Look-ups in named tables: a row name and a column name give one cell, copied from the table.

Kekuni:
columns: Fil, Lunub, Lifodod, Nup, Sereluf, Kamavo, Fifila, Divotum, Torov
Kedavo: [154, 150, 139, 64, 121, 118, 132, 107, 97]
Gotok: [122, 61, 153, 100, 134, 118, 79, 59, 95]
Voro: [83, 145, 127, 90, 125, 88, 163, 105, 129]
Luvokil: [201, 45, 73, 81, 64, 99, 129, 109, 92]
Babenob: [46, 87, 118, 113, 139, 134, 120, 124, 134]
Rupasa: [9, 144, 124, 102, 96, 87, 102, 104, 93]
Luvara: [83, 79, 100, 105, 39, 85, 188, 107, 112]
Bogag: [69, 211, 153, 104, 117, 98, 131, 68, 110]

Babenob, Sereluf => 139
Luvokil, Lifodod => 73
Kedavo, Fil => 154
Babenob, Lifodod => 118
Rupasa, Divotum => 104
Gotok, Lunub => 61
Luvokil, Sereluf => 64
Rupasa, Kamavo => 87
Babenob, Divotum => 124
Babenob, Fil => 46
Voro, Lunub => 145
Kedavo, Lunub => 150
Rupasa, Lifodod => 124

Table Gikurer
|  | Nizikin | Pil | Sifebon |
|---|---|---|---|
| Niz | 569 | 406 | 646 |
| Napilop | 572 | 745 | 762 |
| Simali | 523 | 691 | 627 |
| Vom | 648 | 287 | 615 |
| Tad | 624 | 200 | 734 |
| Vozad | 562 | 398 | 380 |
| Gim | 659 | 633 | 736 |
| Fov | 602 | 211 | 630 |
| Gel | 589 | 364 | 775 |
| Medeb | 642 | 536 | 791 |

Pil of Niz = 406
Nizikin of Vom = 648
Sifebon of Tad = 734
Nizikin of Simali = 523
Sifebon of Fov = 630
Pil of Vozad = 398
Nizikin of Medeb = 642
Pil of Simali = 691
Sifebon of Gel = 775
Sifebon of Vom = 615
Which row has the largest Sifebon? Medeb

Table Riz
|  | Nesem | Lazigob |
|---|---|---|
| Geb | 5229 | 9795 |
| Govipi | 1119 | 1252 |
| Tedapug | 8392 | 3561 |
| Kezok | 3585 | 3862 |
| Pena | 2572 | 4710 |
| Rosak | 3577 | 5295 |
| Dos | 4193 | 4623 |
| Nakuv | 6138 | 7268 |
| Masem | 8037 | 4335 |
| Ses | 4492 | 4445 |
| Seg | 8287 | 4088 |

What is the Lazigob of Pena in Riz?
4710
What is the Nesem of Tedapug in Riz?
8392
What is the Lazigob of Ses in Riz?
4445
What is the Nesem of Rosak in Riz?
3577
What is the Lazigob of Geb in Riz?
9795
What is the Lazigob of Dos in Riz?
4623
What is the Nesem of Pena in Riz?
2572
What is the Lazigob of Nakuv in Riz?
7268
What is the Nesem of Dos in Riz?
4193
What is the Nesem of Ses in Riz?
4492
What is the Lazigob of Masem in Riz?
4335
What is the Nesem of Geb in Riz?
5229
What is the Nesem of Seg in Riz?
8287
What is the Nesem of Nakuv in Riz?
6138
What is the Nesem of Masem in Riz?
8037
What is the Lazigob of Govipi in Riz?
1252
What is the Lazigob of Tedapug in Riz?
3561
What is the Lazigob of Seg in Riz?
4088
What is the Lazigob of Rosak in Riz?
5295
What is the Nesem of Kezok in Riz?
3585
Row with the largest Lazigob: Geb

Mab =
	Libo	Kitegeb	Pel	Nur
Bub	168	180	108	33
Gezu	40	235	241	114
Pilol	163	123	76	79
Dafazo	174	183	108	41
Bifim	159	133	97	86
Ton	163	178	123	40
Sot	69	187	236	156
Feve	166	142	87	88
Kub	179	130	78	94
Tiru	34	226	246	103

Nur of Sot is 156
Kitegeb of Bifim is 133
Nur of Bifim is 86
Nur of Ton is 40
Libo of Ton is 163
Kitegeb of Gezu is 235
Libo of Bifim is 159
Nur of Kub is 94
Kitegeb of Tiru is 226
Kitegeb of Sot is 187
Kitegeb of Feve is 142

Rer =
	Rap	Daseka	Mup
Davir	-3.673	-4.277	-0.680
Lamil	6.616	-0.377	4.237
Vesu	-2.923	-2.738	5.531
Labiv	-1.768	4.023	1.508
Vif	4.725	-4.786	-7.161
Pipapod	5.770	-0.198	1.334
Fizose	-0.988	4.088	5.827
Fegenim	-0.588	-0.269	1.798
Sok	3.244	2.201	-2.992
Mamiru	-3.980	-1.512	-1.540
Vud	5.001	5.031	0.931
Tulubo	-4.613	6.061	1.228
Levol	3.584	1.793	-4.421

Daseka of Levol = 1.793
Mup of Vif = -7.161
Mup of Labiv = 1.508
Mup of Tulubo = 1.228
Mup of Levol = -4.421
Daseka of Vif = -4.786
Rap of Davir = -3.673
Rap of Vud = 5.001
Rap of Vif = 4.725
Rap of Mamiru = -3.980
Rap of Labiv = -1.768
Mup of Pipapod = 1.334
Mup of Davir = -0.680
Rap of Levol = 3.584
Rap of Sok = 3.244
Rap of Lamil = 6.616
Mup of Mamiru = -1.540
Rap of Pipapod = 5.770
Mup of Vud = 0.931
Daseka of Fegenim = -0.269
Which row has the largest Daseka? Tulubo

